After every row comes one of two labels: whether the row has a hidden trait. Each part has its own trait and labels.
In the rows, zero is written as 128.
[138 135 244 112 128 122 111 132 128  89 139  12 128 113 119 120 125 138
 126 150 149  99 112 138 153 130 101 154 115  91 142] : W
[124 152 193 137 147 130 130  89 126 134 124 202 123 106 126 148 122 124
 100 144 149 116 119 129 128 104 149 105 122 120 137] : W
[109 135 118 130 117 116 120 115 140 147 139 166 125  90 141 142 116 121
 154  93 135 111 108 136 137 115 122 138 136 120 118] : E
[133 141 253 130  90 121 140 127 133 116 130  92 126 125 125 136 142 110
 135 167 116 128 127 135 138 129  99 127 139 126 133] : E
[108 128 215 141 146 125 134 107 127 114 128 140 108 107 135 157 112 134
 104 125 146  98 129 127 140 112 142 166 128 111 145] : W
[142 137 240 129  88 124 142 142 129 100 131  89 125 143 134 139 137 107
 143 168 110 129 119 127 142 127 100 129 141 142 130] : E
[121 112 124 124 132 149 123 145 127  43 128  76 114 113 108 132 128 132
 152  95 114 112 155 139 126 134 177 101 132 110 123] : E
[124 125 111 123 136 143 127 136 129  35 112  99 118  96  99 131 131 110
 149  90 111 110 156 140 127 132 150  85 120 111 110] : E
[117  73 166 136 113 142 125 124 126 230 144 118 117 129 130 128 125 136
 134 102 139 129 128 104 136 124 130 135 139  92 128] : E
[ 89 113  97 140 107 122 109 133 140 129 155 116 112  82 151 129 103 154
 120 145 118 113  94 129 133 120  82 147 149  68 128] : E
[113 116 237 122 134 118 115 124 129  95 128  78 116  98 130 129 124 124
 144 147 135 103 127 149 161 131 111 141 123 123 136] : W
[110 126 201 144 135 138 129 100 132 136 140 183 116 119 138 148 123 140
  90 135 150 111 120 130 143 108 153 137 137  98 138] : W
[ 76 147 197 123 156 124 137  75 122 115 111 121 110 143 133 155 123 144
  93 181 186  82 138 122 145  77  97 110  95 105 163] : W
[107 101  80 134 134 163 117 133 128  21 144  70 111  78 117 123 120 150
 135 127 121 111 113 123 124 132 115 136 135 104 131] : E
[143 137 232 131  91 129 135 122 129 141 137  94 128 124 134 134 138 107
 143 156 118 133 108 112 134 129  72 114 141 129 130] : E
[127 123  95 115 133 143 123 141 127  71 119 131 122 119 120 128 120 119
 138  91 129 114 134 118 121 134 123  99 124 127 117] : E
[115 149 183 136 137 126 136  87 132 125 125 146 114 121 127 152 119 125
 113 134 133 106 141 127 135 101 106 119 122 104 143] : W
[126  74 166 136 115 143 128 115 131 200 150 139 122 122 141 134 128 139
 150 100 158 132 120 114 143 118 130 109 135  96 121] : E
[123 136 255 136 137 128 140  91 129 123 124 139 107 114 122 163 120 132
 101 123 133 112 157 133 142 107 150 156 122 100 134] : W
[147 152 255 130  87 118 138 134 130 108 137 106 121 131 133 136 141 101
 141 173 100 139 103 124 136 126  65 106 137 124 117] : E
[120  90 136 137 114 138 126 120 130 198 156 172 110 128 133 125 126 124
 136 120 143 120 127 107 139 129 148  78 140  72 122] : E
[125 142 199 137 136 127 128  83 126 165 125 127 106  67 126 138 126 103
  99 141 115 125 126 126 148 100  91 152 122 110 144] : W
[124 108 163 117 141 148 133 148 131  57 113  87 124  96 114 124 127 116
 157 107 116 121 139 126 116 136 164  96 120 119 119] : E
[123  69 231 124 137 123 115 125 130  98 119   1 107 118 119 135 119 118
 134 135 120 116 142 153 159 128 104 136 126 140 132] : W
[123 145  47 120 145 148 116 140 126  74 139 111 137  93 109 106 124 129
 145 115 131 126  85 112 119 136  92  94 114 103 118] : E
[135 155 122 114 123 136 131 145 128  60 116 117 139 119  97 127 137 105
 142 102 107 125 125 136 122 133 135  83  99 112 113] : E
[104 163  83 129 123 105 125 120 140 170 137 149 133  79 130 128 116 126
 127 115 103 118  81 106 131 116  79  90 125 102 120] : E
[139 129 229 124  89 122 135 133 128 136 140 126 127 119 131 123 141 105
 126 173 109 127  88 114 130 126  45 118 136 121 135] : E
[121  94 143 139 114 116 116 125 140 175 122  93 108  96 127 131 111 148
 150 102 133 110 136 109 146 115  96 188 138  96 130] : E
[144  95 255 135  90 117 127 120 130 120 136 114 115 112 139 130 134 119
 138 158 115 128 107 124 139 129  72 140 141 132 147] : E
[118  42 124 138 109 141 128 122 129 198 140  89 105 117 143 140 126 134
 147  94 151 126 153 124 142 123 176 120 147 102 120] : E
[111 134  72 137 135 153 115 141 125  65 131 133 127  85 111 115 120 136
 130 106 115 131  90 107 121 137 114  96 122  92 126] : E
[113 156 192 146 140 124 131 108 130 112 127 175 119 117 130 146 113 118
 102 114 146 125 103 114 128  99 107 107 114  96 146] : W
